Below is a small trained network, with its code and all its weights. Each question gives an input and a target symbol and asks what happens when units are switched off, that is, made to give their printed mean instead of their output.

import numpy as np


def w(rows, s, z=0):
    codes = np.array(rows[::2]) - 128.0
    scale = np.full(codes.shape[1], s)
    scale[-1] = z or s
    return codes * scale


def f(y):
    return np.maximum(y, 0)


def softmax(a):
    e = np.exp(a - a.max(-1, keepdims=True))
    return e / e.sum(-1, keepdims=True)


def log_softmax(a):
    a = a - a.max(-1, keepdims=True)
    return a - np.log(np.exp(a).sum(-1, keepdims=True))


def net(x, mask):
    ids = ['ΓΔΞΠΦΩαβεζηλμτψ'.index(c) for c in x.split()]
    T = len(ids)
    res = E[ids] + P[:T]
    u = 0
    for l in range(3):
        q, k, v = (res @ M[l].T for M in (Q, K, V))
        z = softmax(np.where(np.tri(T) > 0, q @ k.T / 2**0.5, -1e9)) @ v
        res = res + np.where(mask[u], z, O[l][:, -1]) @ O[l][:, :-1]
        u += 1
        y = f(res @ A[l][:, :-1].T + A[l][:, -1])
        res = res + np.where(mask[u : u + 8], y, B[l][:, -1]) @ B[l][:, :-1]
        u += 8
    return log_softmax(res[-1] @ U[:, :-1].T + U[:, -1])


Q, K, V, O, A, B = {}, {}, {}, {}, {}, {}
E = w([
[125,162,169,150,95,77,129,92,111,133],'Γ',
[72,57,93,149,131,71,124,95,222,66],'Δ',
[110,181,98,127,59,225,111,165,130,136],'Ξ',
[124,145,111,119,102,190,200,111,182,111],'Π',
[128,77,104,161,119,252,64,83,180,76],'Φ',
[66,173,101,184,177,128,156,114,128,101],'Ω',
[126,164,138,66,118,113,105,82,195,181],'α',
[63,122,130,88,181,175,156,69,103,141],'β',
[167,164,176,183,162,143,73,194,171,91],'ε',
[27,94,149,130,43,166,121,129,158,138],'ζ',
[118,78,197,138,161,131,163,184,138,216],'η',
[85,110,130,139,177,101,113,192,93,34],'λ',
[124,23,188,61,143,199,123,159,90,70],'μ',
[149,83,202,53,200,53,73,121,162,132],'τ',
[66,187,188,40,47,60,140,159,173,37],'ψ',
],0.011)
P = w([
[243,188,41,140,187,203,214,60,224,103],'0',
[176,171,127,162,216,221,212,53,231,98],'1',
[143,155,203,190,207,209,188,59,216,79],'2',
[126,141,205,168,194,187,152,101,184,93],'3',
[99,108,222,169,166,166,133,135,164,80],'4',
[82,89,246,168,154,159,92,168,147,84],'5',
[59,65,243,142,149,140,87,202,130,101],'6',
[33,80,251,96,160,109,45,213,105,126],'7',
[24,43,253,104,143,121,10,234,67,133],'8',
[32,82,209,100,177,77,21,220,69,146],'9',
],0.0039)
Q[0] = w([
[224,185,1,79,21,56,186,84,70,119],'0.h0',
[195,133,59,131,83,81,164,89,26,172],'0.h0',
],0.0082)
K[0] = w([
[213,158,2,209,164,248,209,35,226,106],'0.h0',
[218,144,48,170,184,182,202,26,200,99],'0.h0',
],0.0065)
V[0] = w([
[117,205,123,40,80,169,69,93,210,2],'0.h0',
[94,108,118,107,62,189,224,151,55,131],'0.h0',
],0.0052)
O[0] = w([
[253,101,181,126,25,112,172,116,50,88,5],'0.h0',
[22,190,106,69,109,172,162,67,11,171,35],'0.h0',
],0.006,0.0012)
A[0] = w([
[121,29,187,66,239,130,127,142,111,99,112],'0.n0',
[121,125,125,156,186,113,91,255,120,68,117],'0.n1',
[109,131,69,239,92,45,150,57,118,111,121],'0.n2',
[76,204,132,203,169,46,199,119,88,203,116],'0.n3',
[31,171,151,83,26,149,206,92,175,93,194],'0.n4',
[84,150,90,59,204,119,85,80,38,107,5],'0.n5',
[140,78,203,52,155,254,188,114,142,77,206],'0.n6',
[171,97,162,161,183,77,164,163,99,233,200],'0.n7',
],0.0051,0.0028)
B[0] = w([
[165,44,81,166,133,52,123,105,37,126,232],'0.n0',
[147,154,180,116,197,105,93,134,70,74,204],'0.n1',
[118,80,143,115,54,62,204,31,205,105,139],'0.n2',
[36,75,191,184,103,144,115,107,141,124,164],'0.n3',
[63,160,133,29,91,173,143,221,112,152,179],'0.n4',
[85,111,166,120,197,255,117,178,171,97,131],'0.n5',
[130,59,79,168,69,94,169,143,54,154,253],'0.n6',
[127,67,204,200,85,73,142,157,176,177,216],'0.n7',
],0.0061,0.0052)
Q[1] = w([
[186,248,1,12,153,73,75,101,172,133],'1.h0',
[141,83,166,122,28,65,103,140,135,80],'1.h0',
],0.004)
K[1] = w([
[184,176,75,176,141,243,205,26,242,185],'1.h0',
[67,254,235,108,74,67,124,175,138,122],'1.h0',
],0.0045)
V[1] = w([
[79,179,198,89,105,95,166,163,169,126],'1.h0',
[108,152,100,177,131,139,152,126,60,1],'1.h0',
],0.005)
O[1] = w([
[18,156,233,108,2,103,17,11,159,121,252],'1.h0',
[67,127,120,135,149,224,226,82,124,85,100],'1.h0',
],0.0041,0.0014)
A[1] = w([
[28,208,128,140,96,218,146,186,82,62,181],'1.n0',
[157,103,133,99,186,55,135,48,77,55,49],'1.n1',
[234,129,197,167,236,31,23,147,143,85,173],'1.n2',
[125,158,176,172,108,82,150,233,138,241,5],'1.n3',
[153,198,227,112,126,1,173,83,176,93,95],'1.n4',
[161,23,145,113,242,76,83,90,209,89,67],'1.n5',
[24,238,133,122,118,34,154,196,127,136,15],'1.n6',
[71,42,128,176,73,172,52,129,240,175,229],'1.n7',
],0.0047,0.0021)
B[1] = w([
[82,149,24,255,163,29,141,178,61,141,172],'1.n0',
[129,106,82,90,100,59,115,54,111,172,150],'1.n1',
[101,150,123,140,85,78,87,238,132,138,235],'1.n2',
[136,87,169,179,193,158,139,135,133,151,196],'1.n3',
[135,31,107,127,43,140,84,107,61,143,167],'1.n4',
[163,112,25,115,123,114,152,179,134,98,212],'1.n5',
[126,57,211,189,100,124,112,95,69,49,150],'1.n6',
[110,96,64,220,160,71,133,142,178,161,253],'1.n7',
],0.0061,0.0069)
Q[2] = w([
[79,47,69,255,175,51,65,214,147,122],'2.h0',
[98,215,126,85,176,160,48,67,126,139],'2.h0',
],0.0062)
K[2] = w([
[21,40,191,66,231,114,25,138,51,130],'2.h0',
[153,182,93,127,200,164,207,55,253,171],'2.h0',
],0.0049)
V[2] = w([
[172,21,135,124,67,189,194,97,140,220],'2.h0',
[133,32,48,91,146,11,82,70,4,86],'2.h0',
],0.0041)
O[2] = w([
[105,95,130,43,171,149,3,143,85,187,146],'2.h0',
[188,166,119,96,208,110,151,40,68,161,255],'2.h0',
],0.007)
A[2] = w([
[90,124,159,106,114,93,164,99,71,176,17],'2.n0',
[108,222,68,158,84,163,112,100,122,45,143],'2.n1',
[35,96,56,128,128,91,181,41,167,168,82],'2.n2',
[144,85,81,143,79,145,145,168,122,3,99],'2.n3',
[84,177,90,161,92,161,49,109,118,145,235],'2.n4',
[117,24,107,63,126,125,137,144,87,132,237],'2.n5',
[134,150,134,223,143,132,155,122,144,57,95],'2.n6',
[58,93,116,44,132,143,194,92,133,190,254],'2.n7',
],0.0058,0.002)
B[2] = w([
[115,49,199,157,163,135,117,155,162,127,176],'2.n0',
[110,63,99,164,73,75,200,95,126,152,144],'2.n1',
[47,127,181,77,173,119,109,97,140,1,205],'2.n2',
[159,70,172,107,152,204,154,138,141,190,183],'2.n3',
[76,127,51,186,83,90,32,128,97,173,161],'2.n4',
[114,142,109,83,75,214,152,163,185,135,255],'2.n5',
[146,182,207,173,148,105,161,124,165,122,170],'2.n6',
[67,247,213,85,144,193,92,133,181,141,172],'2.n7',
],0.0055,0.0063)
U = w([
[132,103,213,159,42,90,112,19,88,154,173],'Γ',
[89,92,95,78,157,72,170,76,215,29,70],'Δ',
[106,170,36,167,84,120,197,152,96,211,36],'Ξ',
[99,184,100,95,133,157,212,140,154,148,169],'Π',
[163,57,31,212,151,208,79,45,136,78,124],'Φ',
[103,195,142,203,217,93,233,64,121,69,119],'Ω',
[138,216,154,61,102,117,82,88,214,204,206],'α',
[90,171,169,53,255,190,102,98,52,128,144],'β',
[186,215,181,143,134,154,48,186,153,80,206],'ε',
[22,147,113,150,151,130,61,178,195,127,201],'ζ',
[147,80,196,164,154,144,201,181,210,181,128],'η',
[188,147,79,124,220,54,195,100,81,142,152],'λ',
[146,40,99,81,146,226,128,157,75,89,67],'μ',
[149,95,38,80,86,57,154,151,123,182,2],'τ',
[64,104,147,95,61,130,158,186,83,72,58],'ψ',
],0.0056,0.0042)

Each question gives the input, a string of symbols that net reads in full, and the target symbol t.
The units are the heads (2 rows each of Q, K, V and O) and the neurons (one row each of A and B). Each row of codes is followed by its name. A weight is (code - 128) times the scale printed after its matrix; where a second scale follows, it is the last column's (O, A, B and U).
mask holds one flag per unit, layer by layer, with each layer's heads first. A switched-off unit (its flag False) gives its mean, the last column of its rows in O or B, instead of its output. The means were averaged over made-up inputs and are rounded, as every weight is.
A unit's drop is (log p(t) with every unit on - log p(t) with that unit switched off) / (log p(t) with every unit on - log p(t) with every unit switched off).
The circuit of an input: a set's keep is (log p(t) with only the set's units on - log p(t) with every unit switched off) / (log p(t) with every unit on - log p(t) with every unit switched off). Starting from the 12 units with the biggest drops (on a tie, the unit counted first), units are removed one at a time, each time the one whose removal leaves the highest keep (on an exact tie, the one counted first), for as long as the keep stays at least 0.8.
units of the circuit, in order: the units of the circuit, biggest drop first
most important unit: the unit with the biggest drop
k most important neurons: the k neurons with the biggest drops, biggest first
top k neurons in layer l: the k neurons of layer l with the biggest drops, biggest first
input η η β, target ζ: units of the circuit, in order => 0.h0; 2.h0; 0.n1; 2.n7
input Φ Δ Γ α Φ μ α, target α: most important neuron => 2.n7
input η η μ η λ Δ η ψ, target Γ: units of the circuit, in order => 1.h0; 0.h0; 1.n4
input Φ Φ ε, target η: units of the circuit, in order => 2.h0; 2.n3; 0.h0; 1.h0
input η η Φ, target ζ: units of the circuit, in order => 0.h0; 2.h0
input η η η ψ ε ε ε τ η η, target λ: top 3 neurons in layer 0 => 0.n0; 0.n1; 0.n4
input ε ε η τ η ψ ψ η ψ η, target Γ: units of the circuit, in order => 1.h0; 0.h0; 0.n4
input ε Φ Φ η α Φ ψ, target Γ: top 2 neurons in layer 1 => 1.n6; 1.n0
input η η ψ ε, target Γ: units of the circuit, in order => 0.h0; 1.h0; 0.n4
input η ε Δ, target Δ: 2 most important neurons => 2.n2; 0.n2
input η Δ Φ ε λ, target Ω: 2 most important neurons => 0.n1; 2.n6
input η Φ Γ Φ η λ, target λ: top 2 neurons in layer 0 => 0.n1; 0.n0
input η η Ω, target ζ: units of the circuit, in order => 2.h0; 0.h0
input λ μ Π η Γ ζ η β, target β: most important unit => 1.n2
input η Π ε Π μ, target β: top 3 neurons in layer 0 => 0.n0; 0.n6; 0.n7
input η ψ Δ, target Γ: 2 most important neurons => 1.n4; 0.n4
input η λ Φ, target Ω: 2 most important neurons => 0.n1; 2.n6
input α η ε τ, target λ: units of the circuit, in order => 2.h0; 0.n0; 1.n5
input η Φ ψ, target ψ: units of the circuit, in order => 0.n4; 0.h0
input η ψ Ξ Φ, target Γ: units of the circuit, in order => 0.h0; 1.h0; 0.n4
input Π η η η η Ξ, target ζ: units of the circuit, in order => 2.h0; 0.h0; 2.n4
input η η Φ Φ Ω Γ Φ τ Π η, target λ: 2 most important neurons => 0.n0; 1.n5
input ε ε τ, target τ: 2 most important neurons => 1.n2; 1.n5
input η λ ψ ψ, target ψ: 2 most important neurons => 0.n4; 1.n7
input ε ψ α η α ψ β, target Γ: units of the circuit, in order => 0.h0; 1.h0
input Φ ζ α λ ψ η, target Γ: units of the circuit, in order => 0.h0; 1.h0; 0.n4
input η η η α, target ζ: 2 most important neurons => 2.n4; 0.n1
input η ψ ψ Δ Γ, target Γ: top 2 neurons in layer 0 => 0.n4; 0.n2
